.23	.78	.10
.14	-.05	-.08
=>
.23	-.05

.68	-.32	-.57
.17	-.52	.10
.48	-.25	-.14
.45	.29	-.12
=>
.68	-.52	-.14

.00	.38	-.74	-.51
.23	.13	-.74	-.46
.00	.00	-.74	-.27
=>
.00	.13	-.74

.30	.48	-.21	.39
.00	.48	.23	.58
=>
.30	.48

.53	.82
.00	.14
=>
.53	.14

-.30	-.43	-.57	-.65	-.43
.54	-.26	.36	.77	-.26
=>
-.30	-.26

.65	.13	.64	-.07	.31
-.16	-.38	-.37	-.52	.09
.70	.02	.41	-.26	.39
.64	-.10	.17	-.41	.43
.50	-.24	-.05	-.51	.43
=>
.65	-.38	.41	-.41	.43
---
.19	-.30
.32	-.36
.16	-.11
-.40	.64
-.40	.17
.39	-.10
-.02	-.21
-.69	.49
=>
.19	.32	.16	-.40	-.40	.39	-.02	-.69
-.30	-.36	-.11	.64	.17	-.10	-.21	.49

.06	-.29	-.11	-.21	-.01	.08	-.26	.14	.55	.35	-.29	-.20	.12
.06	-.06	-.02	-.05	-.03	.03	.02	-.01	.28	.12	-.23	-.03	-.01
.21	-.23	-.18	-.32	-.05	.07	-.47	-.09	.54	.60	-.37	-.22	.01
.06	-.16	-.01	-.05	.02	.08	-.01	.04	.32	.20	-.28	-.07	-.04
.27	-.27	-.14	-.26	.04	.13	-.44	-.16	.43	.73	-.47	-.21	-.18
.09	-.05	-.01	-.04	-.01	.04	.03	-.05	.24	.14	-.25	-.02	-.07
=>
.06	.06	.21	.06	.27	.09
-.29	-.06	-.23	-.16	-.27	-.05
-.11	-.02	-.18	-.01	-.14	-.01
-.21	-.05	-.32	-.05	-.26	-.04
-.01	-.03	-.05	.02	.04	-.01
.08	.03	.07	.08	.13	.04
-.26	.02	-.47	-.01	-.44	.03
.14	-.01	-.09	.04	-.16	-.05
.55	.28	.54	.32	.43	.24
.35	.12	.60	.20	.73	.14
-.29	-.23	-.37	-.28	-.47	-.25
-.20	-.03	-.22	-.07	-.21	-.02
.12	-.01	.01	-.04	-.18	-.07

-.47	-.04	.15	-.33	.65	-.53	.05	.04
.42	-.18	-.04	.52	.16	-.07	-.23	-.42
-.43	.33	.52	-.42	.38	-.33	-.11	.32
.27	.10	.36	.49	-.17	-.28	-.37	-.46
.45	.39	.25	.59	-.45	-.18	-.29	-.08
.36	.35	.21	.16	-.09	-.45	-.38	-.14
.46	.35	.20	.39	-.33	-.15	-.59	-.16
.46	.22	-.17	.40	-.26	-.21	-.37	.11
.28	.42	.16	.37	-.19	-.41	-.48	-.16
.36	-.47	.24	.40	-.12	-.43	-.41	-.22
.34	.37	.08	.25	.07	-.40	-.41	-.07
-.51	-.36	.11	-.37	.57	-.10	.20	.27
=>
-.47	.42	-.43	.27	.45	.36	.46	.46	.28	.36	.34	-.51
-.04	-.18	.33	.10	.39	.35	.35	.22	.42	-.47	.37	-.36
.15	-.04	.52	.36	.25	.21	.20	-.17	.16	.24	.08	.11
-.33	.52	-.42	.49	.59	.16	.39	.40	.37	.40	.25	-.37
.65	.16	.38	-.17	-.45	-.09	-.33	-.26	-.19	-.12	.07	.57
-.53	-.07	-.33	-.28	-.18	-.45	-.15	-.21	-.41	-.43	-.40	-.10
.05	-.23	-.11	-.37	-.29	-.38	-.59	-.37	-.48	-.41	-.41	.20
.04	-.42	.32	-.46	-.08	-.14	-.16	.11	-.16	-.22	-.07	.27

.11	.26	.29	.16	.32	.43	.35	-.18	.41	.55
-.24	-.15	.63	.15	.28	.34	.05	-.02	.34	-.46
.35	.39	.52	.23	.19	.41	.35	-.14	.35	.37
.70	.38	.02	.44	.31	-.11	.39	-.16	.30	.50
=>
.11	-.24	.35	.70
.26	-.15	.39	.38
.29	.63	.52	.02
.16	.15	.23	.44
.32	.28	.19	.31
.43	.34	.41	-.11
.35	.05	.35	.39
-.18	-.02	-.14	-.16
.41	.34	.35	.30
.55	-.46	.37	.50

.28	-.05	-.26	.21	-.16	-.04	-.06
.44	.40	.10	.56	-.29	-.33	-.65
.36	.45	.28	.51	-.20	-.34	-.67
.51	.22	-.16	.57	-.34	-.18	-.46
-.60	-.18	.17	-.66	.38	.27	.47
=>
.28	.44	.36	.51	-.60
-.05	.40	.45	.22	-.18
-.26	.10	.28	-.16	.17
.21	.56	.51	.57	-.66
-.16	-.29	-.20	-.34	.38
-.04	-.33	-.34	-.18	.27
-.06	-.65	-.67	-.46	.47

.04	.73
-.68	.36
.28	.09
-.11	-.01
-.03	.11
-.39	.28
.62	-.03
.42	.19
-.13	.23
=>
.04	-.68	.28	-.11	-.03	-.39	.62	.42	-.13
.73	.36	.09	-.01	.11	.28	-.03	.19	.23
